Below are the code and all the weights of a small trained network. Each question names an input and a target symbol and asks about switching units off, where a switched-off unit gives its printed mean instead of its output.

import numpy as np


def w(rows, s, z=0):
    codes = np.array(rows[::2]) - 128.0
    scale = np.full(codes.shape[1], s)
    scale[-1] = z or s
    return codes * scale


def norm(h):
    return h / np.sqrt((h * h).mean(-1, keepdims=True) + 1e-5)


def softmax(a):
    e = np.exp(a - a.max(-1, keepdims=True))
    return e / e.sum(-1, keepdims=True)


def log_softmax(a):
    a = a - a.max(-1, keepdims=True)
    return a - np.log(np.exp(a).sum(-1, keepdims=True))


def net(x, mask):
    ids = ['ΔΘΩλξστ'.index(c) for c in x.split()]
    T = len(ids)
    res = E[ids] + P[:T]
    u = 0
    for l in range(2):
        r = norm(res)
        for j in range(3):
            rows = slice(2 * j, 2 * j + 2)
            q, k, v = (r @ M[l][rows].T for M in (Q, K, V))
            z = softmax(np.where(np.tri(T) > 0, q @ k.T / 2**0.5, -1e9)) @ v
            o = O[l][rows]
            res = res + np.where(mask[u + j], z, o[:, -1]) @ o[:, :-1]
        u += 3
    return log_softmax(norm(res)[-1] @ U[:, :-1].T + U[:, -1])


Q, K, V, O = {}, {}, {}, {}
E = w([
[109,106,114,197,9,84],'Δ',
[135,102,158,186,59,200],'Θ',
[151,108,154,113,101,143],'Ω',
[90,126,107,168,112,121],'λ',
[116,150,125,144,179,195],'ξ',
[237,77,125,128,82,77],'σ',
[87,140,81,140,182,109],'τ',
],0.011)
P = w([
[97,78,149,139,169,78],'0',
[160,100,116,130,104,119],'1',
[100,163,28,153,106,178],'2',
[139,250,135,134,119,172],'3',
[158,93,120,141,99,148],'4',
[102,176,44,149,89,188],'5',
[111,139,166,174,194,85],'6',
[188,81,123,134,79,145],'7',
[98,180,49,145,78,188],'8',
[139,227,153,163,158,135],'9',
[157,94,119,138,109,159],'10',
[94,183,59,143,73,188],'11',
[125,154,172,203,190,106],'12',
[152,93,104,155,112,164],'13',
],0.018)
Q[0] = w([
[135,87,143,142,133,134],'L0H0',
[137,95,173,133,97,187],'L0H0',
[98,120,66,22,100,193],'L0H1',
[80,35,157,105,147,119],'L0H1',
[148,251,144,163,76,157],'L0H2',
[114,142,29,34,70,164],'L0H2',
],0.015)
K[0] = w([
[161,126,140,178,121,163],'L0H0',
[151,144,148,166,154,178],'L0H0',
[114,5,81,73,113,141],'L0H1',
[137,182,54,78,97,212],'L0H1',
[121,87,189,177,208,46],'L0H2',
[76,22,125,67,107,136],'L0H2',
],0.017)
V[0] = w([
[146,82,126,194,144,154],'L0H0',
[127,143,135,114,198,196],'L0H0',
[124,204,171,48,141,70],'L0H1',
[154,103,133,186,161,234],'L0H1',
[117,90,251,101,96,164],'L0H2',
[105,127,128,47,199,137],'L0H2',
],0.015)
O[0] = w([
[74,165,148,109,188,158,254],'L0H0',
[126,127,86,101,178,69,96],'L0H0',
[92,209,211,124,118,85,9],'L0H1',
[189,111,65,214,89,214,158],'L0H1',
[128,180,114,227,140,49,160],'L0H2',
[63,44,248,158,127,113,61],'L0H2',
],0.014,0.0058)
Q[1] = w([
[120,55,175,48,135,145],'L1H0',
[3,102,110,81,77,85],'L1H0',
[165,240,155,105,149,92],'L1H1',
[242,128,213,161,203,191],'L1H1',
[125,43,181,199,103,162],'L1H2',
[37,102,156,65,93,141],'L1H2',
],0.013)
K[1] = w([
[117,110,130,79,150,160],'L1H0',
[117,60,118,111,122,78],'L1H0',
[151,237,142,105,155,159],'L1H1',
[249,125,135,151,140,173],'L1H1',
[166,101,112,117,117,199],'L1H2',
[94,100,167,70,146,125],'L1H2',
],0.018)
V[1] = w([
[66,199,134,95,153,223],'L1H0',
[203,37,159,59,114,89],'L1H0',
[106,16,110,97,140,32],'L1H1',
[145,137,255,126,162,36],'L1H1',
[123,186,164,77,238,90],'L1H2',
[88,137,146,147,10,185],'L1H2',
],0.0094)
O[1] = w([
[115,83,24,151,101,101,188],'L1H0',
[174,146,211,171,254,186,2],'L1H0',
[187,202,116,134,122,105,79],'L1H1',
[46,195,22,143,3,129,67],'L1H1',
[250,118,149,106,147,151,124],'L1H2',
[114,158,59,132,183,18,125],'L1H2',
],0.0088,0.009)
U = w([
[90,162,84,52,230,72,110],'Δ',
[172,155,112,208,152,151,121],'Θ',
[82,170,149,154,92,82,208],'Ω',
[33,67,142,43,73,214,60],'λ',
[74,45,172,207,111,178,69],'ξ',
[133,211,124,95,49,248,84],'σ',
[157,126,227,77,134,114,255],'τ',
],0.011,0.0075)

Each question gives the input, a string of symbols that net reads in full, and the target symbol t.
The units are the heads (2 rows each of Q, K, V and O). Each row of codes is followed by its name. A weight is (code - 128) times the scale printed after its matrix; where a second scale follows, it is the last column's (O and U).
mask holds one flag per head, layer by layer. A switched-off head (its flag False) gives its mean, the last column of its rows in O, instead of its output. The means were averaged over made-up inputs and are rounded, as every weight is.
A unit's drop is (log p(t) with every unit on - log p(t) with that unit switched off) / (log p(t) with every unit on - log p(t) with every unit switched off).
The circuit of an input: a set's keep is (log p(t) with only the set's units on - log p(t) with every unit switched off) / (log p(t) with every unit on - log p(t) with every unit switched off). Starting from all 6 units, units are removed one at a time, each time the one whose removal leaves the highest keep (on an exact tie, the one counted first), for as long as the keep stays at least 0.8.
circuit, biggest first: the units of the circuit, biggest drop first
unit that matters most: the unit with the biggest drop
heads that matter: for each layer, one digit per head in row order, 1 if its drop is at least 0.15 and else 0, layers parted by /
input σ ξ τ, target τ: circuit, biggest first	[L0H1 L1H0 L1H2]
input Ω Ω Θ Ω Ω, target Θ: circuit, biggest first	[L0H1 L0H2]
input ξ λ Ω Ω Ω Θ Θ Θ Θ, target ξ: circuit, biggest first	[L0H2]
input σ σ Ω λ λ τ Δ Ω Ω Ω, target Δ: heads that matter	101 / 000
input τ ξ Ω Δ, target τ: circuit, biggest first	[L0H1 L0H2]
input Θ ξ Ω Δ Ω Ω Ω σ λ Ω Ω τ τ, target Ω: heads that matter	010 / 000
input λ τ σ λ Θ σ λ, target λ: circuit, biggest first	[L0H2 L0H1 L1H1]
input Ω τ λ λ Δ, target Ω: circuit, biggest first	[L1H2 L0H1]
input λ τ Θ ξ Ω Θ λ Ω σ Ω, target λ: heads that matter	001 / 010
input Ω Ω σ Ω Θ τ Ω ξ Ω Δ ξ τ, target Ω: heads that matter	001 / 000
input Ω ξ ξ τ Ω Ω, target Ω: circuit, biggest first	[L0H2 L0H1]
input ξ Ω λ Ω τ Ω, target ξ: heads that matter	001 / 000
input Ω ξ Δ Ω Ω σ, target Ω: circuit, biggest first	[L0H2 L0H1]
input τ λ Ω, target λ: circuit, biggest first	[L0H2]
input σ Ω Ω Δ λ Ω Θ, target Δ: circuit, biggest first	[L0H2 L0H0 L1H2]
input Δ Ω Ω λ Ω Ω Ω τ λ Ω Ω Δ, target Δ: heads that matter	111 / 010
input Ω Ω Θ τ ξ σ σ σ Ω λ Ω τ τ, target λ: circuit, biggest first	[L0H2 L1H1 L0H1]
input Ω ξ λ Ω ξ Ω Ω ξ Θ σ, target Ω: heads that matter	001 / 010
input Ω τ Ω σ τ Ω Ω ξ σ τ Ω Ω Δ, target τ: heads that matter	011 / 000
input Ω Θ Θ Ω σ λ ξ Ω Δ τ λ λ τ, target τ: unit that matters most	L0H2
input Ω Ω λ Ω Δ Θ, target Ω: heads that matter	001 / 000
input Δ ξ Ω Ω ξ τ, target Δ: heads that matter	111 / 010
